Below is a small trained network, with its code and all its weights. Each question gives an input and a class and asks what happens when units are switched off, that is, made to give their printed mean instead of their output.

import numpy as np


def w(rows, s, z=0):
    codes = np.array(rows[::2]) - 128.0
    scale = np.full(codes.shape[1], s)
    scale[-1] = z or s
    return codes * scale


def norm(h):
    return h / np.sqrt((h * h).mean(-1, keepdims=True) + 1e-5)


def f(y):
    return np.maximum(y, 0)


def log_softmax(a):
    a = a - a.max(-1, keepdims=True)
    return a - np.log(np.exp(a).sum(-1, keepdims=True))


def net(x, mask):
    res = np.array(x, float).reshape(1, 3) / 4 @ E
    u = 0
    for l in range(2):
        y = f(norm(res) @ A[l][:, :-1].T + A[l][:, -1])
        res = res + np.where(mask[u : u + 7], y, B[l][:, -1]) @ B[l][:, :-1]
        u += 7
    return log_softmax(norm(res)[-1] @ U[:, :-1].T + U[:, -1])


A, B = {}, {}
E = w([
[107,133,125,124,119,190,124,121,137,162,210,20],'x0',
[169,156,141,133,180,100,3,141,135,130,143,125],'x1',
[122,125,127,128,123,129,125,127,126,124,131,130],'x2',
],0.0048)
A[0] = w([
[121,126,133,129,123,157,148,119,118,127,184,41,19],'0.n0',
[98,113,107,129,107,149,76,140,135,131,163,129,204],'0.n1',
[153,137,127,125,160,151,83,126,123,116,173,39,4],'0.n2',
[137,138,137,129,155,116,8,125,128,133,134,126,122],'0.n3',
[111,130,130,133,107,131,118,135,108,115,145,141,64],'0.n4',
[139,134,127,135,127,143,189,122,92,97,99,127,87],'0.n5',
[119,126,126,129,132,159,123,121,127,128,196,22,220],'0.n6',
],0.011,0.0018)
B[0] = w([
[165,148,52,112,212,120,223,42,80,20,54,44,222],'0.n0',
[94,118,116,109,129,71,131,109,168,174,139,178,168],'0.n1',
[40,83,112,101,114,33,52,120,209,228,185,191,209],'0.n2',
[204,126,105,159,219,116,62,166,110,159,127,1,233],'0.n3',
[109,89,135,67,85,129,124,149,119,105,167,96,130],'0.n4',
[70,102,148,101,107,119,63,130,164,159,176,118,189],'0.n5',
[214,203,207,158,46,241,104,246,96,160,178,207,253],'0.n6',
],0.0068,0.012)
A[1] = w([
[44,97,123,107,127,54,130,62,166,132,134,180,74],'1.n0',
[75,103,98,100,165,75,81,88,173,182,154,86,57],'1.n1',
[164,165,113,151,123,182,205,109,95,88,124,115,83],'1.n2',
[127,175,158,137,62,176,188,123,119,108,127,244,128],'1.n3',
[158,127,59,136,234,47,89,111,132,142,108,74,81],'1.n4',
[103,94,87,149,119,105,174,124,159,180,94,149,99],'1.n5',
[195,89,108,170,207,79,156,119,83,66,27,56,10],'1.n6',
],0.011,0.0011)
B[1] = w([
[100,135,174,241,153,124,104,63,150,174,104,149,213],'1.n0',
[104,90,166,195,138,109,132,90,111,71,42,138,220],'1.n1',
[116,80,155,88,45,157,128,203,124,105,171,115,196],'1.n2',
[70,42,122,131,150,93,146,81,122,66,63,42,214],'1.n3',
[117,174,113,59,43,204,252,122,110,87,159,192,250],'1.n4',
[165,166,177,195,148,139,69,119,101,86,97,163,157],'1.n5',
[88,158,3,20,234,2,137,21,177,151,103,171,203],'1.n6',
],0.0078,0.013)
U = w([
[74,90,202,254,154,108,111,20,143,118,34,152,255],'0',
[112,52,151,74,45,200,205,158,95,38,125,42,17],'1',
[129,175,26,10,185,82,213,31,140,104,92,177,27],'2',
[205,165,138,133,140,139,56,197,144,228,190,142,181],'3',
],0.0072,0.00046)

Each question gives the input, the list of numbers given to net, and the class t.
The units are the neurons (one row each of A and B). Each row of codes is followed by its name. A weight is (code - 128) times the scale printed after its matrix; where a second scale follows, it is the last column's (A, B and U).
mask holds one flag per neuron, layer by layer. A switched-off neuron (its flag False) gives its mean, the last column of its row in B, instead of its output. The means were averaged over made-up inputs and are rounded, as every weight is.
A unit's drop is (log p(t) with every unit on - log p(t) with that unit switched off) / (log p(t) with every unit on - log p(t) with every unit switched off).
The circuit of an input: a set's keep is (log p(t) with only the set's units on - log p(t) with every unit switched off) / (log p(t) with every unit on - log p(t) with every unit switched off). Starting from the 12 units with the biggest drops (on a tie, the unit counted first), units are removed one at a time, each time the one whose removal leaves the highest keep (on an exact tie, the one counted first), for as long as the keep stays at least 0.8.
units of the circuit, in order: the units of the circuit, biggest drop first
unit that matters most: the unit with the biggest drop
top k neurons: the k neurons with the biggest drops, biggest first
top k neurons in layer l: the k neurons of layer l with the biggest drops, biggest first
drop when u is switched off: that unit's drop, to one decimal
input [1,-7,-1], class 1: unit that matters most -> 0.n2
input [1,5,3], class 3: top 2 neurons in layer 0 -> [0.n0; 0.n3]
input [2,-4,2], class 1: top 2 neurons -> [0.n3; 0.n6]
input [1,5,4], class 3: top 3 neurons in layer 0 -> [0.n0; 0.n3; 0.n2]
input [-5,-5,1], class 0: top 3 neurons -> [0.n6; 0.n0; 0.n3]
input [1,0,8], class 1: units of the circuit, in order -> [0.n6; 0.n0]
input [1,6,0], class 3: top 4 neurons -> [0.n0; 0.n3; 0.n2; 1.n6]
input [1,5,-5], class 3: top 3 neurons in layer 0 -> [0.n0; 0.n3; 0.n2]
input [6,2,7], class 3: top 2 neurons in layer 0 -> [0.n6; 0.n2]
input [-1,6,7], class 2: top 3 neurons -> [0.n3; 0.n6; 1.n4]
input [1,-4,-8], class 1: top 3 neurons in layer 0 -> [0.n2; 0.n3; 0.n5]
input [-7,-5,1], class 0: top 2 neurons in layer 0 -> [0.n0; 0.n3]
input [7,0,-2], class 1: top 2 neurons -> [0.n6; 0.n3]
input [0,-3,-3], class 0: top 3 neurons in layer 0 -> [0.n3; 0.n6; 0.n5]
input [-5,-7,0], class 0: unit that matters most -> 0.n6
input [-5,-2,-2], class 0: top 3 neurons -> [0.n3; 0.n0; 0.n6]
input [0,-2,-5], class 0: top 2 neurons in layer 0 -> [0.n3; 0.n5]
input [0,8,-4], class 2: top 3 neurons -> [0.n6; 0.n3; 1.n4]
input [-4,-2,6], class 0: top 2 neurons -> [0.n0; 0.n3]
input [1,1,0], class 3: units of the circuit, in order -> [0.n6]
input [1,-2,0], class 1: top 2 neurons -> [0.n3; 0.n6]
input [-2,-1,3], class 0: top 3 neurons -> [0.n0; 0.n3; 0.n6]
input [-7,-8,-3], class 0: top 2 neurons -> [0.n6; 0.n0]
input [-1,-2,-6], class 0: top 2 neurons -> [0.n6; 0.n3]
input [1,-7,-3], class 1: top 2 neurons in layer 0 -> [0.n2; 0.n3]
input [-5,-7,-8], class 0: top 2 neurons -> [0.n6; 0.n0]
input [2,-5,8], class 1: unit that matters most -> 0.n3
input [2,-5,1], class 1: drop when 0.n3 is switched off -> 1.1
